Here is a tiny trained network, its code and every weight. The questions are about switching its units off for an input and a class, where a switched-off unit gives its printed mean instead of its output.

import numpy as np


def w(rows, s, z=0):
    codes = np.array(rows[::2]) - 128.0
    scale = np.full(codes.shape[1], s)
    scale[-1] = z or s
    return codes * scale


def norm(h):
    return h / np.sqrt((h * h).mean(-1, keepdims=True) + 1e-5)


def f(y):
    return np.maximum(y, 0)


def log_softmax(a):
    a = a - a.max(-1, keepdims=True)
    return a - np.log(np.exp(a).sum(-1, keepdims=True))


def net(x, mask):
    res = np.array(x, float).reshape(1, 8) / 4 @ E
    u = 0
    for l in range(3):
        y = f(norm(res) @ A[l][:, :-1].T + A[l][:, -1])
        res = res + np.where(mask[u : u + 11], y, B[l][:, -1]) @ B[l][:, :-1]
        u += 11
    return log_softmax(norm(res)[-1] @ U[:, :-1].T + U[:, -1])


A, B = {}, {}
E = w([
[199,192,29],'x0',
[113,140,105],'x1',
[102,145,89],'x2',
[115,142,100],'x3',
[158,2,98],'x4',
[110,145,94],'x5',
[45,77,205],'x6',
[164,100,186],'x7',
],0.0075)
A[0] = w([
[133,53,86,247],'L0N1',
[128,107,88,50],'L0N2',
[139,208,136,139],'L0N3',
[218,154,76,17],'L0N4',
[197,122,205,73],'L0N5',
[7,138,129,68],'L0N6',
[184,210,92,221],'L0N7',
[133,80,102,180],'L0N8',
[125,137,212,42],'L0N9',
[197,59,109,200],'L0N10',
[51,191,154,45],'L0N11',
],0.014,0.0013)
B[0] = w([
[131,73,7,238],'L0N1',
[102,145,71,167],'L0N2',
[113,154,162,207],'L0N3',
[215,123,106,235],'L0N4',
[53,222,68,202],'L0N5',
[108,172,160,223],'L0N6',
[218,197,141,253],'L0N7',
[129,100,83,196],'L0N8',
[53,204,146,207],'L0N9',
[104,129,21,243],'L0N10',
[102,131,213,212],'L0N11',
],0.011,0.0061)
A[1] = w([
[201,89,202,143],'L1N1',
[207,124,142,6],'L1N2',
[116,9,142,109],'L1N3',
[30,108,79,115],'L1N4',
[146,126,49,139],'L1N5',
[185,155,94,38],'L1N6',
[139,201,243,101],'L1N7',
[90,169,129,57],'L1N8',
[92,168,126,48],'L1N9',
[197,92,164,134],'L1N10',
[106,79,197,91],'L1N11',
],0.013,0.0019)
B[1] = w([
[84,150,75,138],'L1N1',
[94,151,145,156],'L1N2',
[128,181,255,162],'L1N3',
[200,63,167,226],'L1N4',
[150,39,133,238],'L1N5',
[165,100,163,192],'L1N6',
[37,132,21,254],'L1N7',
[133,123,87,178],'L1N8',
[137,132,103,173],'L1N9',
[70,116,115,140],'L1N10',
[137,157,157,156],'L1N11',
],0.016,0.0069)
A[2] = w([
[188,102,166,3],'L2N1',
[189,92,179,119],'L2N2',
[43,76,230,136],'L2N3',
[192,187,127,13],'L2N4',
[63,107,202,96],'L2N5',
[69,126,173,67],'L2N6',
[249,101,138,127],'L2N7',
[107,31,137,49],'L2N8',
[135,89,73,134],'L2N9',
[94,103,107,102],'L2N10',
[122,62,140,158],'L2N11',
],0.012,0.002)
B[2] = w([
[70,95,91,155],'L2N1',
[97,155,92,178],'L2N2',
[246,130,234,205],'L2N3',
[73,149,244,171],'L2N4',
[159,91,210,181],'L2N5',
[116,57,140,174],'L2N6',
[52,138,112,254],'L2N7',
[185,33,176,209],'L2N8',
[90,94,157,220],'L2N9',
[80,122,147,168],'L2N10',
[178,93,159,197],'L2N11',
],0.012,0.0057)
U = w([
[60,205,90,166],'0',
[158,62,121,253],'1',
[209,221,125,108],'2',
[206,123,54,64],'3',
[45,138,213,107],'4',
[192,73,251,39],'5',
],0.016,0.005)

Each question gives the input, the list of numbers given to net, and the class t.
The units are the neurons (one row each of A and B). Each row of codes is followed by its name. A weight is (code - 128) times the scale printed after its matrix; where a second scale follows, it is the last column's (A, B and U).
mask holds one flag per neuron, layer by layer. A switched-off neuron (its flag False) gives its mean, the last column of its row in B, instead of its output. The means were averaged over made-up inputs and are rounded, as every weight is.
A unit's drop is (log p(t) with every unit on - log p(t) with that unit switched off) / (log p(t) with every unit on - log p(t) with every unit switched off).
The circuit of an input: a set's keep is (log p(t) with only the set's units on - log p(t) with every unit switched off) / (log p(t) with every unit on - log p(t) with every unit switched off). Starting from the 12 units with the biggest drops (on a tie, the unit counted first), units are removed one at a time, each time the one whose removal leaves the highest keep (on an exact tie, the one counted first), for as long as the keep stays at least 0.8.
units of the circuit, in order: the units of the circuit, biggest drop first
top k neurons: the k neurons with the biggest drops, biggest first
top k neurons in layer l: the k neurons of layer l with the biggest drops, biggest first
drop of u: that unit's drop, to one decimal
input [-1,0,-6,3,7,-6,8,-6], class 5: units of the circuit, in order => L1N3, L2N3
input [-7,1,-6,4,-4,-4,-1,-5], class 0: units of the circuit, in order => L1N5, L2N8
input [-2,5,-5,2,1,-2,6,-3], class 5: top 2 neurons in layer 0 => L0N7, L0N4
input [-4,-3,8,6,0,-5,-3,6], class 0: units of the circuit, in order => L0N5
input [0,4,-7,4,4,8,2,-2], class 5: top 2 neurons in layer 0 => L0N7, L0N5
input [6,-8,8,2,0,0,1,-1], class 0: top 3 neurons in layer 2 => L2N7, L2N3, L2N8
input [-7,-4,3,-2,-2,0,0,0], class 0: top 2 neurons in layer 1 => L1N7, L1N5
input [5,-8,-4,1,-2,3,-1,3], class 2: top 2 neurons in layer 0 => L0N7, L0N4
input [-1,-8,4,-2,5,8,5,-7], class 5: top 2 neurons in layer 1 => L1N3, L1N7
input [7,-2,-3,-3,-2,2,-8,1], class 2: top 4 neurons => L2N4, L0N7, L0N1, L1N7
input [-1,-2,3,3,6,-2,8,-3], class 5: drop of L1N3 => 0.3
input [5,-4,5,2,-3,-1,-8,-3], class 2: drop of L1N6 => 0.0
input [6,-2,8,5,-4,-6,-3,1], class 2: drop of L1N6 => 0.1
input [5,3,-1,-6,-5,-4,5,-1], class 0: top neuron => L1N7
